Below is a small trained network, with its code and all its weights. Each question gives an input and a target symbol and asks what happens when units are switched off, that is, made to give their printed mean instead of their output.

import numpy as np


def w(rows, s, z=0):
    codes = np.array(rows[::2]) - 128.0
    scale = np.full(codes.shape[1], s)
    scale[-1] = z or s
    return codes * scale


def norm(h):
    return h / np.sqrt((h * h).mean(-1, keepdims=True) + 1e-5)


def f(y):
    return np.maximum(y, 0)


def softmax(a):
    e = np.exp(a - a.max(-1, keepdims=True))
    return e / e.sum(-1, keepdims=True)


def log_softmax(a):
    a = a - a.max(-1, keepdims=True)
    return a - np.log(np.exp(a).sum(-1, keepdims=True))


def net(x, mask):
    ids = ['αβγδεζηθλμξπω'.index(c) for c in x.split()]
    T = len(ids)
    res = E[ids] + P[:T]
    u = 0
    for l in range(2):
        q, k, v = (norm(res) @ M[l].T for M in (Q, K, V))
        z = softmax(np.where(np.tri(T) > 0, q @ k.T / 2**0.5, -1e9)) @ v
        res = res + np.where(mask[u], z, O[l][:, -1]) @ O[l][:, :-1]
        u += 1
        y = f(norm(res) @ A[l][:, :-1].T + A[l][:, -1])
        res = res + np.where(mask[u : u + 12], y, B[l][:, -1]) @ B[l][:, :-1]
        u += 12
    return log_softmax(norm(res)[-1] @ U[:, :-1].T + U[:, -1])


Q, K, V, O, A, B = {}, {}, {}, {}, {}, {}
E = w([
[170,126,136,71,98,145,71,101],'α',
[125,142,93,129,177,135,126,203],'β',
[100,160,101,82,207,158,248,132],'γ',
[163,143,199,47,185,135,139,109],'δ',
[111,162,44,181,196,148,91,23],'ε',
[155,67,87,176,181,105,167,76],'ζ',
[68,194,152,100,136,60,109,143],'η',
[85,243,146,61,94,85,115,179],'θ',
[187,194,95,170,101,88,174,98],'λ',
[53,117,97,107,58,113,210,101],'μ',
[74,70,149,174,146,137,125,79],'ξ',
[90,69,207,102,178,179,154,187],'π',
[135,122,122,213,129,132,138,83],'ω',
],0.016)
P = w([
[121,99,2,115,190,31,91,106],'0',
[132,104,40,119,164,48,102,138],'1',
[132,105,69,128,146,69,108,148],'2',
[139,106,99,136,152,82,115,143],'3',
[125,114,116,143,134,90,123,149],'4',
[139,117,136,152,132,93,133,136],'5',
[155,118,155,164,115,108,137,134],'6',
[154,117,165,179,116,120,151,137],'7',
[164,128,185,193,101,116,160,126],'8',
[173,131,206,206,95,125,170,118],'9',
[162,129,197,190,110,104,144,105],'10',
],0.0057)
Q[0] = w([
[121,142,182,195,179,1,189,74],'0.h1',
[61,127,187,176,212,40,186,62],'0.h1',
],0.0051)
K[0] = w([
[166,116,160,75,43,254,164,105],'0.h1',
[140,181,209,134,100,248,163,138],'0.h1',
],0.007)
V[0] = w([
[177,81,112,94,75,122,26,112],'0.h1',
[185,96,216,1,115,199,176,82],'0.h1',
],0.004)
O[0] = w([
[114,138,81,153,118,255,114,36,7],'0.h1',
[159,126,143,198,136,153,165,139,92],'0.h1',
],0.0084,0.0018)
A[0] = w([
[111,170,114,156,136,62,127,185,186],'0.n1',
[144,96,193,173,167,155,87,196,156],'0.n2',
[134,48,117,114,177,155,130,152,169],'0.n3',
[113,113,116,68,178,156,130,140,182],'0.n4',
[203,88,116,98,87,154,2,151,138],'0.n5',
[141,142,188,158,99,116,179,155,174],'0.n6',
[88,155,76,103,129,157,142,135,186],'0.n7',
[178,107,126,141,117,123,144,135,59],'0.n8',
[148,168,165,81,133,126,96,170,239],'0.n9',
[74,101,114,108,122,90,156,84,18],'0.n10',
[107,122,78,178,106,96,127,112,2],'0.n11',
[106,64,132,129,153,134,125,103,162],'0.n12',
],0.0084,0.0028)
B[0] = w([
[94,119,151,205,110,112,115,37,254],'0.n1',
[163,168,54,131,82,101,125,168,207],'0.n2',
[124,143,83,115,70,42,110,46,213],'0.n3',
[168,144,82,93,134,105,90,169,195],'0.n4',
[10,94,121,155,177,142,98,2,163],'0.n5',
[109,99,124,76,133,146,99,191,222],'0.n6',
[107,165,123,196,168,92,94,91,183],'0.n7',
[41,201,78,140,154,148,110,101,144],'0.n8',
[162,154,46,200,164,179,121,97,233],'0.n9',
[99,199,69,124,147,192,119,156,186],'0.n10',
[174,128,114,70,130,119,139,173,176],'0.n11',
[145,188,159,118,69,72,69,126,205],'0.n12',
],0.0064,0.0053)
Q[1] = w([
[163,50,202,10,161,236,114,144],'1.h1',
[139,149,119,140,123,119,100,142],'1.h1',
],0.012)
K[1] = w([
[124,169,40,179,139,2,32,20],'1.h1',
[210,114,177,115,137,146,139,156],'1.h1',
],0.007)
V[1] = w([
[241,196,114,123,238,105,34,85],'1.h1',
[76,167,132,120,253,146,210,12],'1.h1',
],0.0028)
O[1] = w([
[255,90,220,133,159,148,80,154,167],'1.h1',
[94,127,225,100,162,161,238,111,254],'1.h1',
],0.0087,0.001)
A[1] = w([
[139,153,181,132,34,168,88,29,57],'1.n1',
[72,75,177,202,95,74,117,139,252],'1.n2',
[69,21,156,87,91,139,114,48,98],'1.n3',
[136,206,140,25,121,115,72,81,113],'1.n4',
[174,112,77,161,91,97,211,143,192],'1.n5',
[121,129,107,95,87,160,100,196,139],'1.n6',
[1,128,26,107,84,117,186,93,60],'1.n7',
[119,87,146,99,87,93,85,94,135],'1.n8',
[168,128,98,170,148,87,90,82,202],'1.n9',
[84,91,122,82,80,116,129,245,141],'1.n10',
[105,197,146,134,240,160,236,155,85],'1.n11',
[161,96,144,217,190,168,55,134,175],'1.n12',
],0.0066,0.0022)
B[1] = w([
[50,40,66,199,144,185,97,76,163],'1.n1',
[136,136,97,89,205,190,231,220,218],'1.n2',
[12,60,110,255,134,127,101,82,163],'1.n3',
[188,60,248,77,130,215,154,108,181],'1.n4',
[121,204,206,84,160,121,23,47,201],'1.n5',
[132,144,93,190,85,25,5,173,145],'1.n6',
[233,107,114,57,56,223,223,163,252],'1.n7',
[72,142,215,162,111,122,112,182,164],'1.n8',
[85,60,175,150,22,180,195,210,254],'1.n9',
[109,142,14,166,68,53,72,37,162],'1.n10',
[17,40,149,187,187,78,52,176,190],'1.n11',
[153,166,125,101,151,183,187,205,193],'1.n12',
],0.0051,0.0063)
U = w([
[128,134,76,225,173,192,93,50,176],'α',
[115,87,62,94,236,50,143,180,31],'β',
[64,161,177,169,206,19,199,168,62],'γ',
[254,106,173,121,131,168,180,218,162],'δ',
[220,128,118,30,195,152,114,136,208],'ε',
[175,77,107,77,88,6,71,133,203],'ζ',
[90,248,189,74,118,124,78,142,80],'η',
[180,224,181,154,75,55,138,59,59],'θ',
[216,63,128,165,98,3,196,48,74],'λ',
[120,165,38,26,86,128,224,135,249],'μ',
[87,45,141,103,96,143,57,94,121],'ξ',
[159,140,36,204,104,41,59,208,130],'π',
[105,20,176,131,48,119,147,210,21],'ω',
],0.0055,0.0016)

Each question gives the input, a string of symbols that net reads in full, and the target symbol t.
The units are the heads (2 rows each of Q, K, V and O) and the neurons (one row each of A and B). Each row of codes is followed by its name. A weight is (code - 128) times the scale printed after its matrix; where a second scale follows, it is the last column's (O, A, B and U).
mask holds one flag per unit, layer by layer, with each layer's heads first. A switched-off unit (its flag False) gives its mean, the last column of its rows in O or B, instead of its output. The means were averaged over made-up inputs and are rounded, as every weight is.
A unit's drop is (log p(t) with every unit on - log p(t) with that unit switched off) / (log p(t) with every unit on - log p(t) with every unit switched off).
The circuit of an input: a set's keep is (log p(t) with only the set's units on - log p(t) with every unit switched off) / (log p(t) with every unit on - log p(t) with every unit switched off). Starting from the 12 units with the biggest drops (on a tie, the unit counted first), units are removed one at a time, each time the one whose removal leaves the highest keep (on an exact tie, the one counted first), for as long as the keep stays at least 0.8.
circuit, biggest first: the units of the circuit, biggest drop first
unit that matters most: the unit with the biggest drop
top k neurons: the k neurons with the biggest drops, biggest first
input ξ λ μ θ θ μ μ θ, target μ: circuit, biggest first => (1.h1, 1.n7, 0.n9, 0.n12)
input λ β γ μ ζ γ π ε λ γ λ, target γ: unit that matters most => 0.n3
input α ε ξ α μ ζ π ω η η, target π: top 3 neurons => (0.n7, 0.n6, 0.n1)
input μ γ β γ γ β ω η β, target γ: circuit, biggest first => (1.h1, 1.n7)
input ω λ ω, target ω: circuit, biggest first => (1.n9, 0.n9)
input μ β π π μ η μ β η, target μ: circuit, biggest first => (0.n3, 1.h1, 1.n7, 0.n9)
input β μ ξ δ ω η η, target δ: circuit, biggest first => (1.h1, 0.h1)
input δ δ ξ β δ θ, target δ: circuit, biggest first => (1.h1, 1.n4)
input ζ π δ ζ θ ξ ξ, target δ: circuit, biggest first => (1.h1, 0.n3, 0.n1, 1.n12)
input ω δ η π λ α η μ μ ξ, target μ: circuit, biggest first => (0.n3, 1.h1, 1.n7, 0.n2)
input π λ δ β ξ λ, target δ: circuit, biggest first => (1.h1, 0.n3)
input π μ ξ η γ β, target γ: top 2 neurons => (0.n3, 0.n1)
input π ζ η β π δ ε π η, target π: circuit, biggest first => (1.h1, 0.n2, 0.h1)
input β β δ α α β λ, target α: unit that matters most => 0.h1
input η ε ξ μ ε, target μ: circuit, biggest first => (1.h1, 1.n7, 0.n9, 0.n1)
input μ ε π ω θ, target π: top 3 neurons => (0.n7, 0.n9, 0.n1)
input λ μ η ξ β, target μ: circuit, biggest first => (1.h1, 1.n7, 0.n1, 0.n3)
input ω ξ γ ζ π γ π η θ μ β, target μ: top 3 neurons => (0.n3, 0.n2, 0.n12)
input γ γ δ β β μ λ, target μ: top 3 neurons => (0.n9, 0.n3, 1.n7)
input θ μ λ μ ξ λ γ δ ξ, target δ: circuit, biggest first => (1.h1, 0.n1, 0.n7, 1.n12)
input α β ξ π, target π: unit that matters most => 0.n2
input μ δ β β μ δ ξ ζ μ ω, target μ: top 2 neurons => (0.n9, 0.n3)
input π ξ ω η π ξ ε ξ, target π: circuit, biggest first => (1.h1, 0.n2, 0.n12)
input δ π ζ π β μ ξ η, target μ: top 2 neurons => (0.n3, 0.n2)
input α β λ μ μ λ μ ε λ, target μ: top 3 neurons => (1.n7, 0.n6, 0.n9)
input δ ω ξ δ δ π ζ γ γ θ ε, target γ: top 3 neurons => (0.n3, 0.n2, 0.n9)
input λ γ γ γ ξ ω, target γ: unit that matters most => 1.n7
